Each row is followed by its class number.
[-0.42 -0.86 -1.65  0.44 -0.16 -0.60  0.33  1.13 -1.24 -0.98  0.11 -0.68
  1.01  0.00  0.12  0.61  0.07 -0.60 -0.06 -0.25 -0.67  0.05]	2
[-0.88 -0.72  1.73  0.62 -0.66  1.37 -0.10 -0.58 -0.31 -0.47 -0.50 -0.88
  0.93 -1.54  0.22  1.02 -0.62  1.86 -0.64 -0.14  0.37 -0.36]	0
[-0.49  0.12 -1.20  0.68 -1.11 -0.84 -0.62  1.27 -0.74 -2.73  0.30 -0.09
  0.04 -0.80 -1.16  1.78  0.48 -0.08  0.14  0.06 -0.55  0.66]	3
[-0.79 -0.79  0.50  0.76 -1.49  0.29 -0.03  0.21 -1.19 -2.52  0.56 -1.08
 -0.37 -0.64  0.01  2.11 -0.41  2.18  1.13 -0.11  0.62 -0.39]	3
[-1.21 -0.44  1.79  0.48 -0.88 -0.27  0.63  0.21 -0.05 -1.01 -0.04 -0.60
 -0.28 -1.53  0.29  0.22  0.54  1.46 -0.18  1.49  1.13 -1.83]	1
[ 0.09 -0.34 -1.46  0.48  0.22 -0.42  0.27  0.72 -0.49  0.12  0.17  0.14
  1.13  0.44  0.09  0.04 -0.03 -0.92 -0.08 -0.31  0.18 -0.35]	2
[ 0.14  0.87  0.08  0.60 -0.67 -0.39 -0.57  0.20 -0.85  0.06 -0.53 -0.50
 -0.17 -2.30 -0.89 -0.03  1.79 -0.44 -0.91  0.34 -1.11  0.02]	3
[-0.79 -0.12  1.27  0.61 -0.03  0.47 -0.22 -0.25 -0.22 -0.32 -0.62 -1.02
  0.92 -1.45  0.01  0.17  0.44  0.59  0.22  0.41  0.26 -0.63]	0
[ 0.36  0.25 -1.07  0.04 -0.04 -0.58 -0.11  0.33 -0.71  1.18 -0.53 -0.70
  0.90 -1.48 -0.66 -0.80  0.92 -1.51 -0.06 -0.41 -1.19  0.02]	2
[ 1.11  0.67 -1.71  0.64 -0.30 -1.69  0.17  0.23 -0.60  1.55 -0.42  0.03
 -0.11 -3.62 -0.72 -0.63 -0.34 -2.15 -4.72  0.36  0.56  0.44]	2
[-1.16 -1.37  1.02 -0.04 -0.29  0.87  0.53  0.06 -1.00 -1.57 -0.15 -1.33
  1.40 -0.26  0.91  0.29  0.59  1.29  1.82  0.24  0.12 -1.81]	1
[ 0.21  1.19  2.98 -0.25 -1.62  0.41 -1.05 -1.47 -0.38  0.42 -1.34 -0.67
 -3.82 -3.09 -1.82  0.46  1.41  0.49 -1.13  1.06 -1.72  0.10]	0
[-0.49 -0.41  2.24  0.50 -1.35  1.24 -0.27 -0.54 -0.41 -2.01  0.38 -0.64
 -0.59 -1.07 -0.31  1.95 -0.72  2.64 -0.07  0.06  0.34  0.23]	0
[-0.70 -0.71 -0.91  0.85  0.19 -0.82  0.37  0.19 -0.44  0.54 -0.56 -0.81
  1.72 -0.67  0.21 -1.47  0.62 -1.22  0.22  0.05 -0.24 -1.04]	2
[-2.90 -3.34  4.95  1.16 -0.99  4.42  0.31 -0.44 -0.04 -5.18  0.99 -1.63
  3.87  1.49  2.14  5.41 -3.04  6.14  4.40 -1.50  2.31 -1.34]	0
[-0.02 -0.32  1.22  0.59 -0.57  1.76 -0.55 -0.95 -0.35 -0.30 -0.63 -0.69
  0.20 -2.04 -0.18  1.77 -1.21  1.65 -1.72 -0.77 -0.88  0.03]	0
[-0.17  0.12 -0.23  1.49 -0.93 -0.73 -0.26  0.47 -0.46 -1.79  0.25 -0.18
  0.27 -1.57 -1.13  0.44 -0.91  0.35 -1.09  0.30 -0.15  0.45]	3
[ 0.39 -0.03 -0.05  0.08 -1.35 -0.18 -0.14 -0.31 -1.20 -0.02  0.25  0.01
 -1.69 -1.94 -1.22  0.69  0.01 -0.61 -1.88  0.15 -0.95 -0.47]	3
[-0.47 -0.78 -2.45  1.16  1.01 -0.55  0.40  1.00 -1.51  0.29 -0.97 -0.93
  4.03 -2.00 -0.13 -0.56  0.53 -1.50 -0.65 -0.69 -0.16 -1.12]	2
[-1.05 -1.14  1.28  0.27 -0.51 -0.07  0.11  0.23 -0.60 -0.82  0.40 -1.05
 -0.17 -0.02  0.37  0.17  0.58  1.00  1.56  0.99  0.75 -1.79]	1
[-1.06 -0.55  2.81  0.73 -0.36  0.27  0.24 -0.44 -1.26  0.85 -1.19 -1.74
  1.02 -3.37  0.07 -0.32  0.81  0.28 -1.98  0.75  0.33 -1.80]	1
[ 0.59  1.62 -1.17  1.39 -1.36 -2.24 -0.76  0.35 -0.94  0.30 -0.91 -0.37
 -1.93 -4.70 -2.35 -0.81  1.05 -2.12 -4.57  1.35 -0.86  0.50]	3
[-0.30 -1.18 -0.42  0.82 -0.36 -0.13  1.03  0.49 -2.19  1.03 -0.36 -1.54
  0.91 -2.35  0.88  0.14 -0.63 -0.74 -2.24 -0.14 -0.07 -1.39]	2
[ 0.58  1.13 -0.12  0.14 -1.23 -0.61 -0.99 -0.22 -1.37 -0.31 -0.42 -0.41
 -2.72 -2.38 -1.74  0.34  0.21 -1.45 -2.23  0.31 -1.43  0.20]	3
[ 0.01 -0.84  0.97  0.67 -0.32  0.84  0.04 -0.96 -0.62  2.05 -1.36 -1.22
  0.52 -3.35  0.09 -0.03 -0.56 -0.05 -2.45  0.08 -0.40 -0.71]	0
[ 0.17  0.55  0.88  0.13 -1.02 -0.03 -0.11 -0.28 -0.80 -0.76 -0.04 -0.57
 -1.81 -1.55 -1.09  0.85 -0.40  0.00 -0.73  0.41 -0.91  0.03]	3
[-0.52 -0.85  1.88  0.63 -0.76  2.09 -0.23 -1.26 -1.63 -0.27 -0.66 -1.34
  0.94 -2.26  0.03  1.73 -0.98  1.97 -1.24 -0.63 -0.30 -0.65]	0
[-0.79 -0.54  1.47 -0.09 -0.52 -0.12 -0.29  1.24  2.08 -3.33  0.76  1.12
 -0.16  1.92  0.20  1.14 -0.51  2.23  1.72  0.48  1.98  0.96]	3
[-0.47 -0.48  2.61 -0.32 -0.74  1.44 -0.42 -1.22  0.33 -0.23 -0.35 -0.71
 -1.33 -1.32  0.18  1.22 -0.54  2.18 -0.95  0.52  0.23 -0.44]	0
[-0.72 -0.59  0.58  1.27 -0.58 -0.69  0.26  0.74 -1.20 -0.58  0.13 -1.16
  1.45 -1.72  0.23 -0.16  0.32 -0.25 -0.75  0.97  0.44 -1.36]	1
[-0.90 -0.52  0.74  0.17 -0.83  0.65 -0.22  0.06 -0.72 -0.77 -0.66 -1.38
  1.02 -1.41 -0.03  0.86  0.14  0.73 -0.19  0.11 -0.34 -0.76]	1
[-0.94 -0.97  1.93  0.40 -0.68  0.39  0.76 -0.17 -0.27 -0.40 -0.16 -0.75
  0.26 -1.21  1.04  0.61 -0.73  1.60 -0.83  1.03  1.25  0.16]	1
[ 0.22  0.35  0.45 -0.03 -1.26 -0.60 -0.56  0.28 -0.95 -0.84  0.16 -0.45
 -2.08 -1.62 -1.36  0.44  0.64 -0.44 -1.21  1.02 -1.56 -0.33]	3
[-0.72 -0.52  0.07  1.19 -0.49 -0.61  0.35  0.58 -0.86  0.11 -0.79 -0.62
  2.15 -3.34  0.02  1.50 -1.38  0.87 -3.87 -0.06  0.45 -0.30]	2
[-0.36 -1.18  1.40  0.04 -0.85  0.58 -0.11  0.13 -0.89 -1.44 -0.26 -0.92
  0.05 -2.01 -0.15  1.62 -0.16  1.81 -1.15  0.54  0.51 -0.64]	3
[-1.41 -1.46  0.02  1.23  0.06  0.57  0.56  0.69 -1.26 -1.32 -0.50 -1.26
  4.45 -1.87  0.73  1.13 -0.52  1.69 -0.96 -0.78  0.77 -1.14]	2
